Below is a small trained network, with its code and all its weights. Each question gives an input and a target symbol and asks what happens when units are switched off, that is, made to give their printed mean instead of their output.

import numpy as np


def w(rows, s, z=0):
    codes = np.array(rows[::2]) - 128.0
    scale = np.full(codes.shape[1], s)
    scale[-1] = z or s
    return codes * scale


def f(y):
    return y / 2 * (1 + np.tanh(0.7978845608 * (y + 0.044715 * y**3)))


def softmax(a):
    e = np.exp(a - a.max(-1, keepdims=True))
    return e / e.sum(-1, keepdims=True)


def log_softmax(a):
    a = a - a.max(-1, keepdims=True)
    return a - np.log(np.exp(a).sum(-1, keepdims=True))


def net(x, mask):
    ids = ['αβεηθλπστψω'.index(c) for c in x.split()]
    T = len(ids)
    res = E[ids] + P[:T]
    r = res
    for j in range(2):
        rows = slice(3 * j, 3 * j + 3)
        q, k, v = (r @ M[0][rows].T for M in (Q, K, V))
        z = softmax(np.where(np.tri(T) > 0, q @ k.T / 3**0.5, -1e9)) @ v
        o = O[0][rows]
        res = res + np.where(mask[j], z, o[:, -1]) @ o[:, :-1]
    y = f(res @ A[0][:, :-1].T + A[0][:, -1])
    res = res + np.where(mask[2:14], y, B[0][:, -1]) @ B[0][:, :-1]
    return log_softmax(res[-1] @ U[:, :-1].T + U[:, -1])


Q, K, V, O, A, B = {}, {}, {}, {}, {}, {}
E = w([
[173,92,85],'α',
[172,94,94],'β',
[49,100,159],'ε',
[56,116,199],'η',
[172,89,58],'θ',
[70,163,119],'λ',
[188,81,171],'π',
[186,91,83],'σ',
[112,173,164],'τ',
[94,211,106],'ψ',
[81,110,7],'ω',
],0.015)
P = w([
[47,2,111],'0',
[133,124,135],'1',
[138,134,131],'2',
[139,139,127],'3',
[142,146,127],'4',
[142,147,130],'5',
],0.009)
Q[0] = w([
[83,22,135],'head 1',
[112,140,120],'head 1',
[37,3,121],'head 1',
[202,66,182],'head 2',
[154,199,93],'head 2',
[94,115,83],'head 2',
],0.024)
K[0] = w([
[73,6,165],'head 1',
[107,144,101],'head 1',
[29,9,130],'head 1',
[190,32,212],'head 2',
[176,170,18],'head 2',
[74,127,112],'head 2',
],0.019)
V[0] = w([
[185,196,200],'head 1',
[183,139,92],'head 1',
[198,46,245],'head 1',
[120,104,153],'head 2',
[151,116,197],'head 2',
[182,139,187],'head 2',
],0.011)
O[0] = w([
[237,194,255,3],'head 1',
[157,228,146,86],'head 1',
[65,43,254,139],'head 1',
[169,167,114,150],'head 2',
[145,143,41,115],'head 2',
[115,106,36,81],'head 2',
],0.0099,0.0049)
A[0] = w([
[174,117,91,13],'neuron 1',
[129,131,138,38],'neuron 2',
[139,120,135,45],'neuron 3',
[88,114,159,3],'neuron 4',
[151,101,198,3],'neuron 5',
[192,151,143,65],'neuron 6',
[89,207,165,120],'neuron 7',
[195,97,125,154],'neuron 8',
[81,138,232,193],'neuron 9',
[23,208,200,90],'neuron 10',
[137,143,139,81],'neuron 11',
[6,209,166,136],'neuron 12',
],0.013,0.0068)
B[0] = w([
[63,51,190,120],'neuron 1',
[28,82,137,102],'neuron 2',
[2,74,166,103],'neuron 3',
[110,51,104,156],'neuron 4',
[57,170,202,142],'neuron 5',
[169,168,161,150],'neuron 6',
[56,97,86,175],'neuron 7',
[60,75,79,169],'neuron 8',
[186,172,78,233],'neuron 9',
[166,40,179,189],'neuron 10',
[51,96,130,114],'neuron 11',
[89,162,189,254],'neuron 12',
],0.027,0.0062)
U = w([
[197,20,24,197],'α',
[253,164,93,221],'β',
[119,242,93,163],'ε',
[68,153,150,128],'η',
[180,130,142,122],'θ',
[121,139,183,100],'λ',
[58,44,117,20],'π',
[112,100,155,104],'σ',
[44,132,46,1],'τ',
[178,58,154,33],'ψ',
[104,101,140,68],'ω',
],0.0059,0.0076)

Each question gives the input, a string of symbols that net reads in full, and the target symbol t.
The units are the heads (3 rows each of Q, K, V and O) and the neurons (one row each of A and B). Each row of codes is followed by its name. A weight is (code - 128) times the scale printed after its matrix; where a second scale follows, it is the last column's (O, A, B and U).
mask holds one flag per unit, heads first, then neurons. A switched-off unit (its flag False) gives its mean, the last column of its rows in O or B, instead of its output. The means were averaged over made-up inputs and are rounded, as every weight is.
A unit's drop is (log p(t) with every unit on - log p(t) with that unit switched off) / (log p(t) with every unit on - log p(t) with every unit switched off).
The circuit of an input: a set's keep is (log p(t) with only the set's units on - log p(t) with every unit switched off) / (log p(t) with every unit on - log p(t) with every unit switched off). Starting from the 12 units with the biggest drops (on a tie, the unit counted first), units are removed one at a time, each time the one whose removal leaves the highest keep (on an exact tie, the one counted first), for as long as the keep stays at least 0.8.
circuit, biggest first: the units of the circuit, biggest drop first
k most important neurons: the k neurons with the biggest drops, biggest first
heads that matter: for each layer, one digit per head in row order, 1 if its drop is at least 0.15 and else 0, layers parted by /
drop when u is switched off: that unit's drop, to one decimal
input η ε π π η, target α: heads that matter -> 10
input π η λ ψ ε, target ψ: 3 most important neurons -> (neuron 10; neuron 12; neuron 4)
input ω η π η, target τ: heads that matter -> 10
input θ α π π ε π, target ε: circuit, biggest first -> (head 1; neuron 5; neuron 9)
input η σ π, target α: 2 most important neurons -> (neuron 12; neuron 8)
input θ π σ β ψ ω, target η: circuit, biggest first -> (head 1; head 2; neuron 12)
input π π π, target ε: heads that matter -> 11
input ε τ ε η, target π: 2 most important neurons -> (neuron 4; neuron 12)
input ψ ε π ω, target β: circuit, biggest first -> (head 2; neuron 8; neuron 9)
input ω ψ ε, target τ: circuit, biggest first -> (head 1)
input λ π ε, target ε: circuit, biggest first -> (head 1; neuron 10; neuron 4)
input π λ ε λ ω τ, target λ: 4 most important neurons -> (neuron 10; neuron 5; neuron 7; neuron 12)
input π ε π α ω, target ψ: 3 most important neurons -> (neuron 10; neuron 12; neuron 4)
input ε π η ω η, target π: 2 most important neurons -> (neuron 4; neuron 9)
input ω η π β π ε, target τ: most important neuron -> (neuron 10)
input π ω τ, target λ: 4 most important neurons -> (neuron 10; neuron 5; neuron 12; neuron 7)
input σ α λ η λ τ, target β: 2 most important neurons -> (neuron 9; neuron 10)
input ε α ω, target π: 3 most important neurons -> (neuron 4; neuron 9; neuron 12)
input ε σ ε λ ε, target π: drop when head 1 is switched off -> 2.4
input ω η ω, target τ: drop when head 1 is switched off -> 3.2
input π σ σ λ τ ω, target ψ: most important neuron -> (neuron 10)
